Each row was made from one walk, in order. Every step used is in the known rows, and no mark comes twice. Write each row's walk.
Known rows:
P -> S -> X -> J -> H -> L -> K: -11.8,-14.5,-28.8,-6.6,-41.9,-8.2,-11.6,37.5,-11.2,41.5,45.8,-20.0,50.4,-29.5,12.0,10.5,-4.6,14.9,-18.3,21.7,4.2,25.2,-39.7,36.7,-15.7,13.4,-38.8,-22.7,3.9,-10.7,36.6,-7.4,16.9,-49.3,-43.4,24.6,-11.0,-28.0,59.1,5.9,9.6
Z -> W -> S -> X -> P -> H -> M -> L: 16.5,27.0,-53.6,-32.9,4.6,16.6,49.3,-52.1,21.4,21.5,-48.9,-26.5,-25.6,5.1,59.7,1.5,32.0,42.2,17.4,4.8,31.8,-23.4,-5.5,-18.8,-34.5,-22.7,-32.9,-26.1,16.4,15.9,-4.2,27.6,-35.4,-17.3,25.4,-26.6,-5.8,-3.7,1.8,-20.4,6.2
J -> M -> H -> L -> K: -5.5,7.5,23.9,-0.8,8.4,-6.9,18.3,47.5,7.6,-17.5,9.0,7.9,3.1,26.4,-28.6,-1.6,-9.3,-38.3,8.7,26.6,5.3,-27.4,-32.1,12.0,-10.5,43.1,12.5,-21.8,-23.5,-5.3,49.0,-19.1,36.1,22.6,-25.9,-9.2,-12.1,-24.1,15.5,-8.7,19.9
W -> S -> J -> P -> H -> M -> L -> K -> B: 14.4,52.2,-16.9,-28.3,-12.5,-24.9,-2.4,-48.5,4.0,-23.7,-42.3,-5.2,-24.7,-15.4,24.4,6.0,15.7,-39.0,-24.3,22.0,45.1,19.8,13.7,-34.1,18.8,-23.4,9.2,22.5,-3.8,23.9,21.0,43.4,3.4,-27.4,-15.5,-38.2,-54.1,8.7,-2.1,-4.8,5.4
X -> W -> S -> J -> P -> H -> L: 28.6,-32.5,1.5,-22.8,-13.9,13.8,15.1,-29.3,0.5,-37.0,-34.4,-21.1,-56.1,-7.3,46.7,35.7,26.4,-35.8,21.5,20.6,28.3,46.6,6.2,-9.8,44.4,-7.6,1.0,-9.7,-3.5,34.2,-34.8,29.7,-32.3,0.5,16.5,48.1,8.8,3.5,-1.2,-43.4,58.3
Z -> W -> S -> X -> P -> H: 3.6,-32.3,-38.4,-53.6,-32.6,4.6,29.7,-32.8,-4.9,27.9,-19.5,0.7,-26.4,5.0,37.5,9.6,-3.6,56.9,5.2,-2.4,32.8,-19.4,16.6,37.3,-56.2,-12.8,-34.6,-4.7,12.4,26.3,-41.2,-3.3,-36.0,-3.9,54.5,-29.9,-16.9,-18.6,-18.7,-16.4,13.2
Z -> W -> S -> J: 41.4,-62.9,-0.4,-3.4,-25.1,8.4,-26.7,8.3,-5.2,-12.4,4.6,0.0,-36.4,-9.2,7.8,-1.3,-0.1,43.1,31.0,-36.1,-23.8,0.8,4.6,18.2,1.4,-17.9,-28.9,-14.3,3.2,28.9,-53.6,-7.7,-30.9,-11.4,52.0,22.9,19.1,24.6,18.9,-22.5,19.4
L -> K -> Z -> W -> S -> J -> P: 11.6,11.7,34.9,-32.2,-28.1,-35.5,-39.9,11.0,-31.9,8.2,-34.6,47.9,-1.4,4.2,-6.0,-3.8,-7.9,-11.0,-2.3,-15.2,-4.9,27.0,36.2,21.3,6.7,-1.2,14.8,28.4,-13.1,3.1,-60.9,9.2,-18.4,24.5,53.0,1.5,-35.6,21.5,-8.5,23.2,-14.3
J -> P -> H -> M -> L -> K -> B -> W -> Z: -25.7,55.0,7.2,19.2,27.9,-9.1,28.2,-5.6,17.3,-45.8,-24.4,-22.9,-11.3,2.6,-36.2,10.2,35.2,-26.5,-51.0,27.0,70.0,-34.9,5.6,-24.4,9.3,21.4,14.7,22.4,26.7,3.5,54.0,-23.0,67.5,-57.6,-33.1,-40.2,-22.7,35.4,-58.0,14.1,12.0
H -> L -> K -> Z -> W -> S -> J: 22.3,11.3,1.1,1.1,0.3,22.4,-60.6,-14.8,-40.7,14.4,7.5,28.8,20.3,16.8,19.1,-7.0,-11.6,-6.7,-3.0,-31.9,-32.1,27.6,-1.7,-15.4,12.8,-36.5,8.2,2.1,-4.0,6.1,-66.9,31.8,-23.4,28.5,21.7,-3.5,26.8,20.7,18.4,5.7,-8.6
J -> H -> M -> L -> K -> Z -> W -> S -> X: -1.0,47.7,-28.9,6.4,12.4,-0.1,13.9,-0.3,0.0,45.4,8.3,0.8,35.6,-10.6,4.7,-24.3,9.3,41.6,-6.4,-13.8,-15.7,-31.7,0.0,-17.7,-5.7,-16.6,-10.7,-5.6,25.3,-36.3,10.4,-12.7,7.1,8.1,-20.7,29.5,-30.6,-7.8,44.7,36.1,-63.6
P -> H -> M -> L: 20.3,-12.7,-32.8,7.0,-1.0,33.9,28.0,-13.5,30.0,-23.0,-25.6,-46.5,1.2,29.4,18.6,-14.5,42.0,-0.9,-6.8,9.3,73.6,-56.3,-23.2,-32.4,-26.3,5.2,-20.9,-27.4,42.4,19.5,23.2,-13.8,29.9,-32.1,-12.6,6.7,-2.1,18.2,20.4,-39.6,45.9
J -> H -> L -> K -> B -> W: -24.1,-32.2,1.7,51.4,-39.7,-6.8,-2.3,38.5,3.9,-27.3,48.4,-34.8,14.1,3.2,-58.7,1.1,-16.2,-1.9,-23.2,6.3,1.3,10.9,-9.1,21.1,13.2,0.9,15.8,-7.4,31.5,-17.3,13.9,-22.8,44.6,-51.9,-41.2,-0.2,7.5,35.5,13.3,24.7,-37.6
P -> H -> L -> K -> Z: -10.9,2.3,-16.4,-9.5,-12.6,36.1,-25.4,-18.0,-32.5,9.7,6.4,9.5,57.7,54.8,7.1,-12.2,-5.0,-36.3,-52.9,5.9,66.7,-25.6,-7.0,-9.5,-36.7,-3.6,14.4,11.0,31.1,7.0,-27.7,-5.1,36.5,21.5,-13.2,-23.2,-5.8,-0.4,-1.0,-7.4,24.7
K -> B -> S -> X -> W -> Z: -66.1,-31.5,-35.7,33.8,-1.3,30.3,32.8,-17.8,-24.7,-22.4,65.8,-5.3,-15.3,-2.3,25.1,11.3,-2.0,32.3,22.4,3.8,23.8,-32.2,39.8,7.4,-39.6,9.2,5.7,3.0,8.3,-6.5,-29.6,-54.2,0.7,-2.2,14.7,22.4,14.4,-21.0,-39.9,-5.5,16.5
J -> H -> L -> K: -10.7,-18.6,-11.1,15.0,-37.4,-10.5,-11.0,56.2,10.7,3.1,35.2,-20.7,9.5,-2.4,-22.8,-6.7,-10.6,-7.6,5.9,8.2,9.7,-4.5,-42.7,38.6,3.9,6.9,8.7,-36.6,22.9,-22.7,12.5,-25.4,50.4,-16.0,-26.7,28.1,-23.1,7.8,67.7,12.6,-13.3
B -> Z -> W -> S -> J -> H -> M -> L -> K: 31.5,-8.5,-15.8,13.2,7.4,-31.0,-39.1,47.5,30.4,32.7,2.8,-9.8,-38.0,-51.8,-6.1,-14.6,13.2,32.9,35.6,-32.8,-59.5,36.5,-35.9,9.5,52.0,-19.0,2.8,-31.3,11.8,-17.5,21.2,6.7,-2.8,-18.3,-24.9,40.1,7.6,38.3,50.9,19.0,-33.4
B -> L -> K -> Z -> W: -19.9,-9.0,5.2,13.3,-0.4,0.4,-48.0,50.1,-45.0,33.4,8.9,9.3,20.4,66.1,-51.3,-41.6,-12.3,-6.9,-23.3,-32.0,28.8,-7.3,-6.9,30.3,-32.6,-10.0,16.1,1.8,35.2,-43.9,-52.5,-17.1,8.9,41.8,19.3,1.4,25.1,32.4,-23.0,0.3,4.3
W -> S -> J -> X -> P -> H -> M -> L -> K: 12.0,45.4,-15.8,-48.2,31.1,-29.5,12.3,-30.1,61.4,0.7,-82.2,-6.6,-52.9,-36.8,47.1,22.3,34.4,-49.0,-10.4,-5.6,20.1,8.5,-18.8,0.5,25.5,4.0,25.0,-41.9,1.3,41.3,67.2,45.0,14.0,-10.3,-6.0,-12.7,-55.3,-19.6,-1.1,-30.7,14.1
J -> X -> S -> W -> Z: -31.2,-50.6,8.6,3.2,27.0,15.5,75.6,18.0,51.2,-47.6,-19.8,-19.4,-28.4,-33.3,-3.4,21.9,3.4,-15.7,-6.9,-4.2,9.7,-42.1,-5.8,12.2,22.0,38.0,2.5,-28.8,1.1,31.3,51.2,-43.3,39.8,-17.4,43.1,52.1,-10.8,-20.9,-17.1,-9.2,15.6
Z -> W -> S -> J -> P: 39.9,-38.5,18.1,-16.7,-41.2,-22.0,-1.8,20.5,-3.1,-20.6,-37.0,1.4,-55.6,-15.0,1.3,8.5,12.2,18.1,37.7,-13.0,-3.7,27.4,18.4,29.9,18.7,-4.8,-15.3,-3.6,-12.2,20.9,-51.9,-1.4,-32.2,-18.8,64.6,30.8,-12.7,27.7,11.6,-8.0,20.9
K -> Z -> W -> S -> X: 9.1,-28.0,-19.2,2.0,-10.0,37.3,25.9,-20.1,-34.0,10.1,13.3,12.9,23.3,22.8,10.4,-17.1,-8.6,64.3,-6.0,-34.2,13.0,-41.4,32.9,6.5,-51.9,-19.2,-28.1,12.0,17.3,5.6,-61.5,-38.0,-27.6,12.5,48.8,6.5,-0.9,-10.3,3.3,1.5,-9.2
K -> B -> Z -> W -> S -> X -> J -> M: 15.4,-73.3,30.7,10.8,-24.2,5.7,46.0,21.7,-19.9,-8.4,13.9,-9.2,-34.4,-13.4,-5.3,11.7,-15.2,30.0,43.7,-28.8,-38.8,18.3,17.5,40.8,-1.5,10.9,-17.1,2.9,-16.6,5.9,-23.0,-20.8,-54.6,-7.1,9.1,-11.4,39.1,0.6,-17.7,-10.6,3.6
J -> X -> H -> M -> L -> K -> B -> Z -> W: -8.7,-6.6,18.8,45.5,-16.7,-48.3,-12.7,66.9,67.2,13.7,-40.7,-22.6,-2.7,-29.3,-47.8,6.8,20.0,-37.4,30.7,-15.2,-35.4,19.3,-37.0,13.7,29.6,16.9,52.8,-32.2,24.8,-37.8,33.4,-17.2,14.8,7.1,-32.5,0.0,11.1,31.7,11.8,-8.6,-17.3
P -> S -> X -> J -> M -> L -> H: 18.6,-11.0,9.7,-35.4,7.8,-14.1,31.9,33.5,28.3,-9.2,8.9,-15.4,26.0,-0.8,28.7,-1.4,-3.9,6.0,-11.4,38.4,54.6,-27.7,-20.3,4.7,-45.5,60.6,-68.9,-0.5,-1.8,20.6,56.6,-27.1,1.1,-27.0,-37.0,6.5,-26.7,-33.7,-2.8,-31.0,54.6
L -> K -> H -> M: -22.0,-17.4,8.5,6.6,-36.2,-11.7,-42.8,50.2,24.2,-21.8,29.6,3.2,10.2,9.6,-3.4,-38.8,-2.0,17.2,23.5,-5.8,21.2,-27.1,-23.0,6.6,-49.2,28.2,-2.6,-23.4,22.0,8.3,7.0,-20.1,42.6,-14.9,-8.4,-25.7,-32.3,-2.8,39.9,22.0,-18.8
B -> Z -> W -> S -> X: 19.7,-64.2,-41.6,6.4,-9.1,15.4,25.1,31.8,-20.4,12.5,26.6,-2.4,-34.1,-12.9,-2.8,-17.4,-10.4,89.2,18.3,-56.1,-9.2,-3.6,-12.1,47.2,-39.8,-23.6,-28.4,-14.1,10.3,16.5,-35.2,-47.5,-30.8,-16.9,33.9,-9.4,18.4,9.6,12.9,-4.1,7.9
M -> L -> K -> Z -> W -> S -> X -> J -> H: -11.5,32.8,13.3,-7.7,4.7,-14.1,-11.0,-17.8,-10.8,48.0,20.4,-0.3,41.0,-22.8,-6.9,-15.0,3.6,27.7,8.8,-1.9,-25.7,-24.1,-2.1,16.9,13.2,-7.2,-13.2,30.5,6.2,-55.0,-12.4,-7.7,5.6,35.8,-13.3,38.5,-15.6,-3.1,40.7,22.6,-36.0
M -> H -> L -> K -> Z -> W: -17.7,28.4,16.2,23.7,-2.6,7.6,-50.8,7.8,-28.6,22.3,-6.7,34.0,66.3,52.1,-23.3,-11.4,7.9,-16.6,-6.6,12.9,-7.8,-30.5,-8.7,-13.9,-19.5,4.4,24.3,24.7,-8.5,-27.8,-45.3,-4.7,17.5,47.8,21.1,-8.8,26.0,13.5,1.5,0.1,16.7
P -> S -> W -> Z: -7.4,-51.6,-5.2,-2.5,-5.1,36.9,25.1,1.9,1.4,-11.0,42.6,-30.0,23.0,-0.7,8.0,1.8,-15.9,44.3,-24.2,24.2,50.9,-40.9,10.9,-12.0,-37.6,32.3,-79.6,1.2,11.3,37.2,32.0,-61.3,37.7,-68.4,36.4,21.1,-11.0,2.9,-16.1,-11.4,46.8
X -> S -> J -> M -> H -> L -> K -> B -> W: -21.5,-13.8,21.6,12.1,13.0,-16.3,14.7,7.3,19.2,-53.3,0.8,18.9,-1.1,1.3,-37.9,19.4,-28.4,-49.7,-22.5,25.3,-34.3,32.7,10.7,-21.3,27.1,23.0,38.9,1.3,-29.6,5.3,45.6,39.3,-18.0,9.3,-31.5,-24.0,40.1,-20.7,-46.3,12.3,-30.9
S -> J -> M -> H -> L -> K -> B -> W -> Z: -11.6,13.1,40.0,48.1,52.8,14.9,-6.5,6.9,11.0,-37.0,42.9,10.0,3.8,-1.7,-42.7,29.2,-8.5,-12.2,-25.3,27.8,-28.8,-10.2,22.2,-30.9,31.0,36.6,13.7,6.5,-19.0,10.3,59.3,-9.5,33.6,-28.3,-40.7,-1.9,51.9,-26.4,-51.4,-2.5,12.9
S -> X -> J -> M -> L -> K: 0.2,27.8,16.8,-22.7,11.0,-15.8,23.3,35.1,3.5,10.3,20.4,-17.4,16.1,2.6,-5.2,-11.6,-5.4,-7.1,7.2,7.9,10.7,-23.4,-32.0,17.8,-20.6,47.1,-20.8,-28.4,-1.9,-4.0,56.9,1.8,15.3,3.3,-43.1,-13.1,-2.1,-20.0,34.0,-25.3,16.6
Z -> W -> S -> J -> M -> H -> L: 52.1,-31.0,24.0,7.2,15.2,22.5,14.1,1.5,9.1,-15.4,-9.8,-2.8,-39.3,-0.3,5.7,18.1,9.3,-0.3,47.9,9.2,-46.5,7.5,-0.2,-18.0,39.3,6.1,-18.6,-16.3,-36.8,12.3,-1.0,10.8,-34.2,15.6,12.3,47.7,41.3,-19.9,7.9,-26.8,32.8
B -> Z -> W -> S -> J -> X -> P: 25.0,-60.4,17.2,-7.2,-10.4,-30.7,8.2,29.0,45.9,4.1,-69.4,1.0,-81.4,-41.0,12.2,27.2,12.2,8.8,47.3,-43.8,-30.1,48.8,4.7,64.0,29.0,7.2,23.5,-41.3,-5.8,26.8,-21.5,-1.6,-38.5,-6.7,65.9,24.2,7.4,13.8,-13.9,-28.7,21.6
S -> J -> M -> L -> K -> B -> W: 15.2,0.4,26.9,13.2,0.8,-17.9,-7.0,18.6,13.3,-27.4,23.6,-24.9,3.0,11.5,-48.0,-5.8,-27.6,-15.1,-29.2,6.4,14.7,12.0,17.4,-21.8,8.7,34.4,-6.6,-7.1,22.1,14.2,47.4,12.5,11.5,-28.7,-45.9,-25.6,24.2,25.6,-26.7,-19.7,-6.6

Write each row's walk:
6.7,52.3,28.7,-5.4,6.7,-17.0,-37.4,-20.7,-28.3,8.5,-40.7,48.0,13.2,8.4,-0.3,7.0,14.3,-26.7,5.2,19.1,-26.1,29.0,22.3,-15.8,30.7,-14.8,29.1,43.2,-47.1,-14.7,-43.1,31.4,-16.7,38.5,37.0,12.7,-6.6,-2.6,-3.4,18.7,5.7 | M -> H -> L -> K -> Z -> W -> S -> J -> P
2.5,46.5,-13.3,-22.3,29.4,23.3,-14.6,-47.0,-30.7,36.7,-19.4,11.1,41.5,10.9,39.8,-11.0,39.4,5.1,-21.0,-19.0,-7.8,-30.4,-8.9,-32.1,-13.1,-19.9,-13.7,23.3,4.6,4.6,-10.4,31.1,-10.9,17.1,-15.2,-21.6,11.2,1.1,-1.2,-1.2,2.3 | P -> H -> M -> L -> K -> Z -> W -> S -> X -> J
-27.1,2.4,-33.9,7.1,-19.4,6.2,21.1,-23.1,2.9,-11.4,66.6,-4.6,13.1,-23.1,0.9,-0.8,-44.0,21.1,5.7,3.6,-18.6,9.9,-12.6,13.1,-29.4,-44.3,6.5,-2.7,-4.3,-21.8,4.0,-6.7,-9.8,3.2,-31.2,-40.7,-27.1,-44.6,46.0,24.5,-56.0 | W -> S -> X -> H -> L -> K -> B
-12.7,31.3,15.1,7.8,20.0,11.0,-22.8,-20.6,-31.3,1.1,-2.6,38.5,27.8,28.3,-15.4,-12.6,0.0,-11.8,2.1,-3.1,-20.3,-30.8,-11.2,-4.4,-5.3,-21.0,20.1,38.2,-27.4,-27.1,-40.8,-11.1,9.5,62.1,24.8,-16.7,-6.5,7.7,0.3,18.9,-4.6 | M -> H -> L -> K -> Z -> W -> S
1.3,38.6,5.5,-10.3,33.2,18.5,28.0,-3.5,-36.8,28.5,11.6,39.0,31.5,24.9,-4.5,-4.3,-16.7,4.4,-9.8,3.2,-25.7,-23.9,8.6,-13.3,-18.1,7.6,-1.7,15.6,-30.8,-13.2,5.6,-7.6,-13.4,56.5,-9.4,-8.1,-0.4,-51.6,-8.8,15.9,-15.8 | J -> M -> H -> L -> K -> Z -> W -> S -> X
-8.3,24.9,12.4,-40.8,-1.4,-5.2,6.0,-26.3,0.7,23.6,-80.6,17.8,-9.9,13.2,20.3,26.0,10.1,-71.7,-19.2,-9.4,26.4,8.7,-6.7,29.4,13.7,-1.8,43.0,-0.7,3.8,4.0,-29.0,17.0,7.8,54.8,28.4,-21.9,-35.6,-1.1,-35.7,-5.6,10.2 | J -> X -> P -> H -> L -> K -> Z -> W -> S
4.8,12.5,-5.2,12.9,17.6,-10.4,-17.9,-35.2,0.7,-44.6,36.4,-17.0,-18.4,-16.2,-32.5,-15.8,-23.5,17.7,-29.3,-20.1,3.5,6.4,4.9,-12.9,9.2,-28.8,-5.9,23.5,9.2,14.0,16.9,9.8,8.6,-27.7,-18.6,-46.9,-1.7,40.6,-11.7,-1.6,-21.3 | M -> L -> K -> B -> W -> S -> J
7.4,-28.5,8.1,32.0,-12.1,44.3,24.5,-23.6,-16.3,19.3,15.8,-20.3,27.9,-7.7,23.5,9.0,22.3,31.5,32.6,-4.8,-39.7,-0.1,11.4,6.2,25.4,-22.8,-16.0,3.6,1.8,-33.4,-50.0,-5.0,-25.4,0.3,7.8,79.9,34.0,-15.1,47.2,14.4,-17.4 | K -> Z -> W -> S -> X -> J -> H -> L
-13.4,44.6,-25.7,-35.6,-30.8,-43.3,-2.7,-30.1,24.0,-24.2,-71.2,7.7,0.2,-8.4,21.6,10.6,9.1,-70.9,-31.1,39.6,52.0,31.8,6.8,-36.8,14.4,-4.6,37.6,8.6,4.5,7.9,16.6,68.9,-12.8,-2.9,-10.5,-38.8,-31.6,3.2,-11.9,-0.3,-9.2 | X -> S -> J -> P -> H -> M -> L -> K -> B
2.8,25.6,-7.6,2.0,4.7,-23.1,-0.5,27.2,12.2,30.0,9.7,-18.9,-6.6,-45.3,9.7,-5.7,34.0,34.1,37.6,-16.5,-65.0,-9.8,-44.6,16.0,27.4,-9.3,-19.1,-24.0,-3.7,-25.3,29.4,10.0,2.6,-20.3,-28.6,29.7,-6.0,9.5,67.4,18.5,-36.2 | Z -> W -> S -> X -> J -> H -> M -> L -> K
7.8,19.0,8.6,-24.8,-21.6,-7.5,-61.4,-10.5,3.8,60.9,-81.1,22.1,33.6,22.8,33.8,36.9,20.7,-66.8,-31.3,5.9,12.7,42.3,15.3,-3.1,17.9,15.8,41.9,-20.0,18.5,24.6,-38.1,60.2,-8.3,24.3,24.0,8.2,27.9,-9.3,-31.3,-38.5,39.7 | S -> J -> X -> P -> H -> L -> K -> Z -> W
39.7,-45.7,21.7,36.5,2.5,18.4,9.8,-9.0,0.8,-15.2,-2.2,-2.2,-37.0,-4.9,-6.2,20.1,-9.7,0.5,43.8,6.2,-47.7,40.1,19.1,-18.2,42.4,-8.9,4.9,9.9,-35.1,1.0,-16.4,8.7,-50.6,11.0,4.3,15.9,62.8,-5.6,-18.9,-21.8,24.2 | K -> B -> Z -> W -> S -> J -> M -> H -> L
48.3,-3.9,44.1,-20.7,32.0,0.4,-9.1,-3.5,23.1,-16.8,-17.8,20.4,-2.9,18.3,20.2,-11.6,-11.0,-7.4,12.3,4.5,7.5,-22.5,26.6,-31.9,11.9,20.4,-22.3,23.2,2.7,7.9,-26.8,-5.2,-21.8,42.9,7.1,38.0,-8.1,0.5,-21.9,-11.0,8.3 | K -> Z -> W -> S -> J -> M -> L -> H
25.5,9.7,27.2,-14.9,-9.7,-0.3,-52.0,15.9,-24.2,49.6,-14.7,37.7,72.4,32.5,-3.0,12.4,-15.1,-35.9,-28.7,37.4,-1.7,23.8,20.1,-37.5,-5.0,42.4,-19.9,13.3,-19.3,-2.0,3.0,16.7,-19.6,32.3,-7.6,17.0,27.2,-25.3,-29.8,-13.3,34.2 | P -> S -> J -> M -> H -> L -> K -> Z -> W
8.1,20.8,-9.5,30.4,28.2,-0.5,-6.2,-23.6,12.0,-55.2,14.9,-18.6,-22.8,-13.8,-11.4,-12.7,4.7,11.4,-19.7,-29.5,-20.8,9.7,0.0,-38.8,15.5,-29.8,2.0,-4.2,6.8,27.5,35.3,26.7,1.8,-57.0,-26.7,-45.2,6.6,44.1,-4.6,7.3,-37.2 | H -> M -> L -> K -> B -> W -> S -> J
-25.4,17.3,-39.0,20.3,15.8,-11.6,36.5,-9.4,37.7,-5.1,40.6,-12.4,-3.6,-39.6,-4.1,-21.9,-20.7,39.8,16.8,-12.2,-20.0,4.7,-17.8,-2.2,-27.1,-35.9,15.0,-8.7,6.7,-31.8,48.1,-16.0,-9.8,-9.3,-49.1,-45.6,-28.1,-21.7,37.4,30.3,-68.9 | W -> S -> X -> H -> M -> L -> K -> B -> Z
10.9,1.6,0.4,-41.3,5.6,-13.1,-42.6,-4.8,-51.1,38.9,-32.4,22.4,-27.3,27.1,-18.2,-14.9,1.0,-25.2,-42.6,-13.0,41.2,44.8,30.4,20.5,13.5,-31.0,11.8,40.4,10.0,-14.3,-46.6,23.6,-17.4,35.2,20.4,19.9,-8.9,1.8,-56.3,6.2,19.5 | B -> L -> K -> Z -> W -> S -> J -> P -> H
-76.2,-12.1,-10.2,29.3,-2.9,26.2,3.9,-19.0,-3.0,-10.8,90.1,-22.5,7.0,-12.6,3.5,-0.4,-27.1,-17.6,28.5,38.3,-28.8,19.6,8.1,-18.9,6.9,-12.8,14.0,15.0,-24.1,-27.8,21.1,-10.0,40.0,-18.9,-23.7,10.9,2.4,-9.8,-11.0,57.4,-39.1 | X -> H -> L -> K -> B -> S -> W -> Z
-37.4,42.2,-30.3,4.6,-4.8,-24.8,-3.4,-26.4,-19.8,31.5,1.6,32.0,-4.5,-6.2,8.6,8.3,-25.2,33.8,19.4,9.1,-36.8,32.8,-5.3,24.6,-29.1,-37.8,28.3,22.2,-41.8,-21.5,-29.1,24.2,-40.3,18.6,27.1,-87.3,11.9,-11.4,-13.2,14.9,-21.5 | M -> H -> L -> K -> B -> Z -> W -> S -> X -> P
21.5,12.8,38.9,-12.0,57.1,6.9,26.0,-12.7,8.8,-32.1,12.7,-1.6,-8.8,7.8,-31.5,-22.2,-24.0,-11.2,-31.1,-18.6,11.4,-5.6,26.2,-20.8,15.8,22.5,-6.0,7.4,9.6,5.6,46.7,-4.7,9.1,14.8,-34.5,3.4,-12.3,7.4,-31.1,13.4,-33.5 | B -> W -> S -> J -> M -> L -> K -> Z
-78.0,27.7,-21.8,36.4,26.4,30.5,-2.0,-40.1,-36.6,-12.1,72.6,0.0,13.7,7.5,4.6,-2.7,-6.5,-11.6,1.3,44.9,-14.5,-15.2,12.8,-36.4,-0.9,-9.8,12.3,46.5,-52.4,-5.1,28.2,-7.6,55.8,-20.3,-2.4,-10.7,6.8,-10.1,-36.0,37.1,7.4 | M -> H -> L -> K -> B -> S -> W -> Z
